Look-ups in named tables: a row name and a column name give one cell, copied from the table.

dozum
columns: fedafo, naf, zom, zis, figatol, kav, fofe, bok
korele: [147, 150, 119, 119, 144, 121, 102, 238]
pirofed: [128, 142, 194, 165, 154, 181, 196, 8]
far: [61, 191, 191, 112, 163, 123, 121, 72]

figatol of korele = 144
figatol of pirofed = 154
zis of korele = 119
zis of pirofed = 165
kav of pirofed = 181
bok of korele = 238
zom of pirofed = 194
naf of far = 191
fedafo of pirofed = 128
Row with the largest kav: pirofed

deridif
cols = das, limasif, notu, nitus
gazu: [5815, 861, 757, 9178]
razu: [5105, 2753, 7475, 9355]
delag: [8309, 3001, 5352, 3364]
gafe: [3111, 6531, 6147, 7363]
pone: [6013, 4672, 2962, 3043]
ludeki: [1890, 7744, 8047, 2530]
led: [2460, 4329, 3605, 1382]
sozut: [7346, 5075, 5519, 5161]
kiv: [1591, 7336, 2288, 8858]
rig: [944, 5891, 2751, 723]
kudub: [8887, 2498, 4170, 8495]
rikifi: [8857, 775, 6826, 7794]
kog: [8890, 4307, 5447, 7825]

rig, das -> 944
gazu, das -> 5815
gazu, notu -> 757
sozut, limasif -> 5075
pone, nitus -> 3043
rikifi, limasif -> 775
led, notu -> 3605
rikifi, das -> 8857
pone, das -> 6013

Table pud
cols = fav, dufebo
nevupe: [65.543, 86.312]
fumeno: [13.009, 97.871]
rutasab: [36.121, 91.306]

dufebo of rutasab is 91.306
fav of fumeno is 13.009
dufebo of nevupe is 86.312
fav of rutasab is 36.121
fav of nevupe is 65.543
dufebo of fumeno is 97.871

Table nogese
columns: zom, zuz, guki, letuso, ratob, bap, puvutu, gibek
fofevu: [5.3, 5.0, 4.4, 4.2, 6.5, 5.8, 4.8, 5.0]
zuti: [4.6, 5.8, 6.9, 5.2, 4.2, 5.4, 4.9, 4.8]
peg: [5.7, 5.0, 2.1, 5.3, 6.2, 5.1, 5.8, 4.5]
puvi: [4.1, 7.1, 5.5, 4.7, 3.8, 6.0, 5.2, 2.7]
siv: [5.5, 5.9, 3.3, 5.8, 3.6, 4.1, 6.1, 3.3]
rul: [4.3, 6.7, 4.5, 2.6, 6.5, 7.6, 4.8, 4.2]

What is the zom of fofevu in nogese? 5.3
What is the gibek of siv in nogese? 3.3
What is the gibek of puvi in nogese? 2.7
What is the puvutu of siv in nogese? 6.1
What is the letuso of puvi in nogese? 4.7
What is the zuz of puvi in nogese? 7.1
What is the ratob of rul in nogese? 6.5
What is the gibek of zuti in nogese? 4.8
What is the bap of siv in nogese? 4.1
What is the guki of siv in nogese? 3.3
What is the zuz of siv in nogese? 5.9

vozibid =
columns: kufur, tor, vep, geni, loz, gukalov, monabip, dun
fizo: [63745, 63765, 39532, 76625, 40147, 93534, 47290, 54988]
kize: [60181, 61367, 81430, 54788, 87734, 46523, 59298, 71867]
nopebus: [75763, 51412, 40160, 81548, 31442, 82380, 77593, 52252]
nenebed: [66504, 17009, 79863, 65668, 67079, 46456, 79190, 76568]
zekerit: [83028, 26515, 55133, 79126, 63905, 59235, 98322, 59909]
varadun: [52824, 37408, 70385, 68352, 50953, 71140, 43534, 70486]

loz of kize = 87734
dun of varadun = 70486
vep of zekerit = 55133
gukalov of nenebed = 46456
loz of nenebed = 67079
kufur of fizo = 63745
gukalov of varadun = 71140

razip =
,talopun,vog,kive,lado,gobasaf,pef
bitog,559,666,852,779,635,141
bab,740,572,649,532,529,848
bami,657,568,695,690,649,762
sutab,724,687,807,663,576,908
lezep,651,488,698,567,703,582
ges,663,583,626,647,572,606
munuf,646,622,872,862,694,734
redir,336,778,503,640,632,541
zep,647,829,687,567,608,914
pev,748,558,730,671,714,760
mika,823,700,748,695,550,927
ziza,790,656,686,686,611,942

ziza, gobasaf: 611
bami, kive: 695
lezep, talopun: 651
redir, talopun: 336
munuf, lado: 862
sutab, pef: 908
mika, gobasaf: 550
sutab, kive: 807
lezep, gobasaf: 703
redir, pef: 541
munuf, kive: 872
pev, vog: 558
pev, lado: 671
redir, vog: 778
ziza, kive: 686
zep, talopun: 647

kulupa =
	podi	vip
fub	61935	63035
gubugu	47455	32382
buron	66475	65091
zigaset	49705	70780
pamil	75125	22025
pog	99670	71497
suf	44296	63174

podi of pog: 99670
podi of fub: 61935
podi of zigaset: 49705
vip of fub: 63035
podi of buron: 66475
vip of buron: 65091
vip of zigaset: 70780
podi of gubugu: 47455
vip of pog: 71497
podi of pamil: 75125
vip of pamil: 22025
vip of suf: 63174
vip of gubugu: 32382
podi of suf: 44296

sigigif
         lesa  kip  gemege  vus  tuno
roronuz    52   83      93   83    36
porogez    65   58      69   51    64
ter        71   16      47   27    60

vus of roronuz: 83
vus of porogez: 51
tuno of ter: 60
gemege of roronuz: 93
vus of ter: 27
lesa of porogez: 65
kip of roronuz: 83
gemege of ter: 47
kip of ter: 16
kip of porogez: 58
lesa of roronuz: 52
lesa of ter: 71
gemege of porogez: 69
tuno of porogez: 64
tuno of roronuz: 36
Row with the largest tuno: porogez

dutav =
|  | kivod | moval | sas |
|---|---|---|---|
| zabuzar | 2509 | -2926 | -7358 |
| pidad | 6530 | -2310 | -9521 |
| zedo | 50 | -3302 | -5002 |
| vamo | 50 | -3302 | -4902 |
| dek | 6864 | -2259 | -9664 |
| vad | 6711 | -2283 | -9618 |
| fuf | 2733 | -2891 | -7479 |
| lipiru | 2652 | -2904 | -7436 |
| rogimoz | 6244 | -2354 | -9367 |
| nin | 6494 | -2316 | -9502 |
| lilut | 7242 | -2201 | -9664 |

What is the moval of lipiru in dutav?
-2904
What is the kivod of nin in dutav?
6494
What is the moval of dek in dutav?
-2259
What is the kivod of zabuzar in dutav?
2509
What is the kivod of vad in dutav?
6711
What is the moval of zabuzar in dutav?
-2926
What is the sas of lilut in dutav?
-9664
What is the kivod of pidad in dutav?
6530
What is the sas of zabuzar in dutav?
-7358
What is the kivod of vamo in dutav?
50
What is the sas of vad in dutav?
-9618
What is the sas of nin in dutav?
-9502
What is the moval of nin in dutav?
-2316
What is the moval of zedo in dutav?
-3302
What is the moval of rogimoz in dutav?
-2354
What is the moval of vamo in dutav?
-3302
Row with the largest kivod: lilut

